Below are the code and all the weights of a small trained network. Each question names an input and a class and asks about switching units off, where a switched-off unit gives its printed mean instead of its output.

import numpy as np


def w(rows, s, z=0):
    codes = np.array(rows[::2]) - 128.0
    scale = np.full(codes.shape[1], s)
    scale[-1] = z or s
    return codes * scale


def norm(h):
    return h / np.sqrt((h * h).mean(-1, keepdims=True) + 1e-5)


def f(y):
    return y / 2 * (1 + np.tanh(0.7978845608 * (y + 0.044715 * y**3)))


def log_softmax(a):
    a = a - a.max(-1, keepdims=True)
    return a - np.log(np.exp(a).sum(-1, keepdims=True))


def net(x, mask):
    res = np.array(x, float).reshape(1, 7) / 4 @ E
    u = 0
    for l in range(2):
        y = f(norm(res) @ A[l][:, :-1].T + A[l][:, -1])
        res = res + np.where(mask[u : u + 10], y, B[l][:, -1]) @ B[l][:, :-1]
        u += 10
    return log_softmax(norm(res)[-1] @ U[:, :-1].T + U[:, -1])


A, B = {}, {}
E = w([
[202,51,196,124,115],'x0',
[162,118,154,226,141],'x1',
[87,119,144,157,74],'x2',
[185,171,116,146,62],'x3',
[111,80,1,123,118],'x4',
[124,133,145,130,150],'x5',
[119,99,164,163,41],'x6',
],0.0031)
A[0] = w([
[168,158,79,126,106,115],'0.n1',
[139,61,147,187,110,131],'0.n2',
[211,83,177,28,113,47],'0.n3',
[60,238,70,33,154,145],'0.n4',
[147,86,115,77,210,240],'0.n5',
[162,56,114,93,203,156],'0.n6',
[92,200,253,67,113,144],'0.n7',
[193,99,165,75,120,9],'0.n8',
[9,113,95,85,42,229],'0.n9',
[69,109,183,121,150,108],'0.n10',
],0.0064,0.0015)
B[0] = w([
[144,161,157,188,75,140],'0.n1',
[114,89,139,47,143,170],'0.n2',
[55,75,139,22,114,173],'0.n3',
[85,66,254,27,126,254],'0.n4',
[90,243,151,140,46,212],'0.n5',
[124,236,183,165,60,192],'0.n6',
[192,76,99,245,121,224],'0.n7',
[89,92,143,53,112,139],'0.n8',
[58,233,173,76,71,223],'0.n9',
[175,146,63,173,105,151],'0.n10',
],0.0054,0.0036)
A[1] = w([
[72,184,124,13,170,220],'1.n1',
[194,60,184,108,2,219],'1.n2',
[144,142,31,65,51,212],'1.n3',
[96,1,92,113,197,77],'1.n4',
[145,138,135,193,121,44],'1.n5',
[186,195,95,226,117,99],'1.n6',
[136,41,203,134,60,249],'1.n7',
[115,204,202,160,129,233],'1.n8',
[186,207,143,121,140,189],'1.n9',
[127,145,168,138,136,6],'1.n10',
],0.0051,0.0018)
B[1] = w([
[32,169,214,54,30,229],'1.n1',
[104,159,133,100,200,255],'1.n2',
[99,239,174,174,149,166],'1.n3',
[131,2,186,162,229,113],'1.n4',
[146,142,78,136,94,127],'1.n5',
[174,120,41,216,79,159],'1.n6',
[82,167,118,151,223,249],'1.n7',
[28,127,46,190,95,237],'1.n8',
[117,180,139,172,100,162],'1.n9',
[146,99,130,164,114,121],'1.n10',
],0.0041,0.004)
U = w([
[215,48,28,43,118,3],'0',
[198,186,73,239,116,139],'1',
[187,14,201,102,255,108],'2',
[36,219,178,1,81,201],'3',
],0.0084,0.0058)

Each question gives the input, the list of numbers given to net, and the class t.
The units are the neurons (one row each of A and B). Each row of codes is followed by its name. A weight is (code - 128) times the scale printed after its matrix; where a second scale follows, it is the last column's (A, B and U).
mask holds one flag per neuron, layer by layer. A switched-off neuron (its flag False) gives its mean, the last column of its row in B, instead of its output. The means were averaged over made-up inputs and are rounded, as every weight is.
A unit's drop is (log p(t) with every unit on - log p(t) with that unit switched off) / (log p(t) with every unit on - log p(t) with every unit switched off).
The circuit of an input: a set's keep is (log p(t) with only the set's units on - log p(t) with every unit switched off) / (log p(t) with every unit on - log p(t) with every unit switched off). Starting from the 12 units with the biggest drops (on a tie, the unit counted first), units are removed one at a time, each time the one whose removal leaves the highest keep (on an exact tie, the one counted first), for as long as the keep stays at least 0.8.
units of the circuit, in order: the units of the circuit, biggest drop first
most important unit: the unit with the biggest drop
k most important neurons: the k neurons with the biggest drops, biggest first
k most important neurons of layer l: the k neurons of layer l with the biggest drops, biggest first
drop of u: that unit's drop, to one decimal
input [8,-8,7,4,-8,-5,1], class 2: 2 most important neurons	0.n7; 0.n5
input [-1,3,2,4,1,-7,3], class 1: units of the circuit, in order	0.n4; 1.n1
input [3,4,-1,6,-6,-5,8], class 2: 2 most important neurons	0.n5; 0.n6
input [4,2,-4,-8,-7,8,3], class 1: units of the circuit, in order	0.n4; 0.n7
input [4,-1,5,7,-5,-3,-6], class 2: most important unit	0.n3
input [5,3,5,8,1,-7,-2], class 2: 4 most important neurons of layer 0	0.n5; 0.n9; 0.n6; 0.n2
input [4,7,6,-1,8,7,-2], class 2: units of the circuit, in order	1.n4; 0.n9
input [2,3,3,-5,-3,-2,-1], class 1: 3 most important neurons of layer 0	0.n4; 0.n10; 0.n3
input [5,5,6,5,-2,-8,-7], class 2: 2 most important neurons	0.n9; 0.n5
input [-1,7,-6,-5,-5,-1,5], class 1: 3 most important neurons of layer 0	0.n4; 0.n3; 0.n10
input [5,3,5,0,8,5,6], class 2: 2 most important neurons of layer 0	0.n5; 0.n6
input [-4,-5,-7,3,-8,-7,8], class 2: 4 most important neurons of layer 0	0.n7; 0.n5; 0.n6; 0.n3
input [3,5,7,5,-5,7,6], class 1: 3 most important neurons of layer 0	0.n4; 0.n3; 0.n7
input [-3,-1,7,3,-5,-6,2], class 1: 2 most important neurons of layer 0	0.n7; 0.n4
input [6,-1,5,6,-1,-6,1], class 2: most important neuron of layer 0	0.n5
input [-1,6,4,-6,-7,4,7], class 1: drop of 0.n7	0.1
input [0,3,4,4,6,-2,-1], class 1: drop of 1.n1	0.1
input [-3,1,7,8,0,1,6], class 1: drop of 0.n10	-0.1
